Here is a tiny trained network, its code and every weight. The questions are about switching its units off for an input and a class, where a switched-off unit gives its printed mean instead of its output.

import numpy as np


def w(rows, s, z=0):
    codes = np.array(rows[::2]) - 128.0
    scale = np.full(codes.shape[1], s)
    scale[-1] = z or s
    return codes * scale


def norm(h):
    return h / np.sqrt((h * h).mean(-1, keepdims=True) + 1e-5)


def f(y):
    return np.maximum(y, 0)


def log_softmax(a):
    a = a - a.max(-1, keepdims=True)
    return a - np.log(np.exp(a).sum(-1, keepdims=True))


def net(x, mask):
    res = np.array(x, float).reshape(1, 5) / 4 @ E
    u = 0
    for l in range(2):
        y = f(norm(res) @ A[l][:, :-1].T + A[l][:, -1])
        res = res + np.where(mask[u : u + 8], y, B[l][:, -1]) @ B[l][:, :-1]
        u += 8
    return log_softmax(norm(res)[-1] @ U[:, :-1].T + U[:, -1])


A, B = {}, {}
E = w([
[214,102,136,98,55,99,143,129,34],'x0',
[173,221,140,213,101,34,169,136,222],'x1',
[173,61,212,93,150,126,112,140,122],'x2',
[143,85,142,124,190,54,174,49,120],'x3',
[4,117,130,21,129,174,53,42,84],'x4',
],0.0046)
A[0] = w([
[196,130,131,255,113,130,173,157,144,136],'0.n0',
[179,115,120,207,159,95,167,144,153,250],'0.n1',
[137,120,156,143,122,56,162,64,106,21],'0.n2',
[233,64,141,176,155,112,177,145,97,138],'0.n3',
[122,108,120,114,163,148,143,142,112,5],'0.n4',
[91,213,83,220,122,160,109,119,167,145],'0.n5',
[231,129,206,152,97,126,98,182,159,143],'0.n6',
[96,163,153,187,120,138,100,125,174,82],'0.n7',
],0.0068,0.0024)
B[0] = w([
[93,179,168,195,229,71,220,115,213,254],'0.n0',
[77,214,203,155,206,72,43,83,164,244],'0.n1',
[149,235,91,99,148,42,105,95,14,166],'0.n2',
[30,165,125,192,188,166,212,245,194,235],'0.n3',
[101,146,151,109,174,142,124,73,99,138],'0.n4',
[183,149,120,196,110,67,225,254,169,220],'0.n5',
[88,190,29,211,102,109,187,208,104,228],'0.n6',
[146,135,154,152,160,155,243,124,142,171],'0.n7',
],0.0045,0.0061)
A[1] = w([
[219,27,200,131,170,113,94,122,110,74],'1.n0',
[82,176,111,121,109,143,104,109,106,136],'1.n1',
[220,168,120,148,126,83,137,142,128,139],'1.n2',
[128,133,116,143,108,118,149,119,211,122],'1.n3',
[124,119,112,126,129,225,167,216,59,187],'1.n4',
[90,1,145,51,156,235,61,115,133,2],'1.n5',
[200,140,80,156,54,160,123,148,57,172],'1.n6',
[226,89,161,188,148,115,145,136,140,69],'1.n7',
],0.0058,0.0031)
B[1] = w([
[170,143,114,178,54,96,160,164,154,147],'1.n0',
[198,68,146,170,127,88,144,114,123,186],'1.n1',
[124,139,179,151,162,142,136,61,137,221],'1.n2',
[111,136,157,153,132,131,173,149,127,208],'1.n3',
[193,96,119,55,101,151,91,107,100,252],'1.n4',
[159,195,192,152,199,71,102,2,94,253],'1.n5',
[105,87,87,125,75,97,149,200,191,174],'1.n6',
[106,112,131,151,138,121,112,148,158,165],'1.n7',
],0.0064,0.0041)
U = w([
[97,150,144,254,161,94,220,212,191,212],'0',
[181,54,84,75,6,142,112,194,85,3],'1',
[153,104,182,83,166,128,69,13,46,173],'2',
],0.0078,0.0019)

Each question gives the input, the list of numbers given to net, and the class t.
The units are the neurons (one row each of A and B). Each row of codes is followed by its name. A weight is (code - 128) times the scale printed after its matrix; where a second scale follows, it is the last column's (A, B and U).
mask holds one flag per neuron, layer by layer. A switched-off neuron (its flag False) gives its mean, the last column of its row in B, instead of its output. The means were averaged over made-up inputs and are rounded, as every weight is.
A unit's drop is (log p(t) with every unit on - log p(t) with that unit switched off) / (log p(t) with every unit on - log p(t) with every unit switched off).
unit that matters most: the unit with the biggest drop
k most important neurons: the k neurons with the biggest drops, biggest first
k most important neurons of layer l: the k neurons of layer l with the biggest drops, biggest first
drop of u: that unit's drop, to one decimal
input [-2,2,1,3,4], class 2: unit that matters most -> 0.n3
input [-2,-6,-8,4,-1], class 2: 2 most important neurons of layer 0 -> 0.n0, 0.n6
input [0,0,-6,-5,5], class 1: 2 most important neurons of layer 0 -> 0.n0, 0.n1
input [0,-5,-1,-8,4], class 2: 2 most important neurons -> 1.n5, 0.n6
input [0,-8,-4,1,-3], class 2: 2 most important neurons of layer 0 -> 0.n6, 0.n5
input [-8,-6,4,4,-3], class 2: 2 most important neurons -> 0.n0, 0.n5
input [-2,-4,-7,-5,1], class 1: 2 most important neurons -> 0.n0, 1.n4
input [-6,-5,-4,-6,0], class 1: 3 most important neurons -> 0.n0, 1.n4, 0.n1
input [-5,-6,-5,-8,4], class 2: 3 most important neurons -> 0.n6, 1.n5, 0.n3
input [8,-6,8,-1,0], class 1: 2 most important neurons of layer 1 -> 1.n6, 1.n0
input [-1,-6,1,-7,3], class 2: drop of 1.n5 -> 0.3
input [5,-6,-3,-7,-1], class 1: drop of 1.n6 -> 0.2
input [-3,-6,-2,-8,5], class 2: drop of 1.n5 -> 0.3
input [8,-5,-7,-4,1], class 1: unit that matters most -> 1.n6
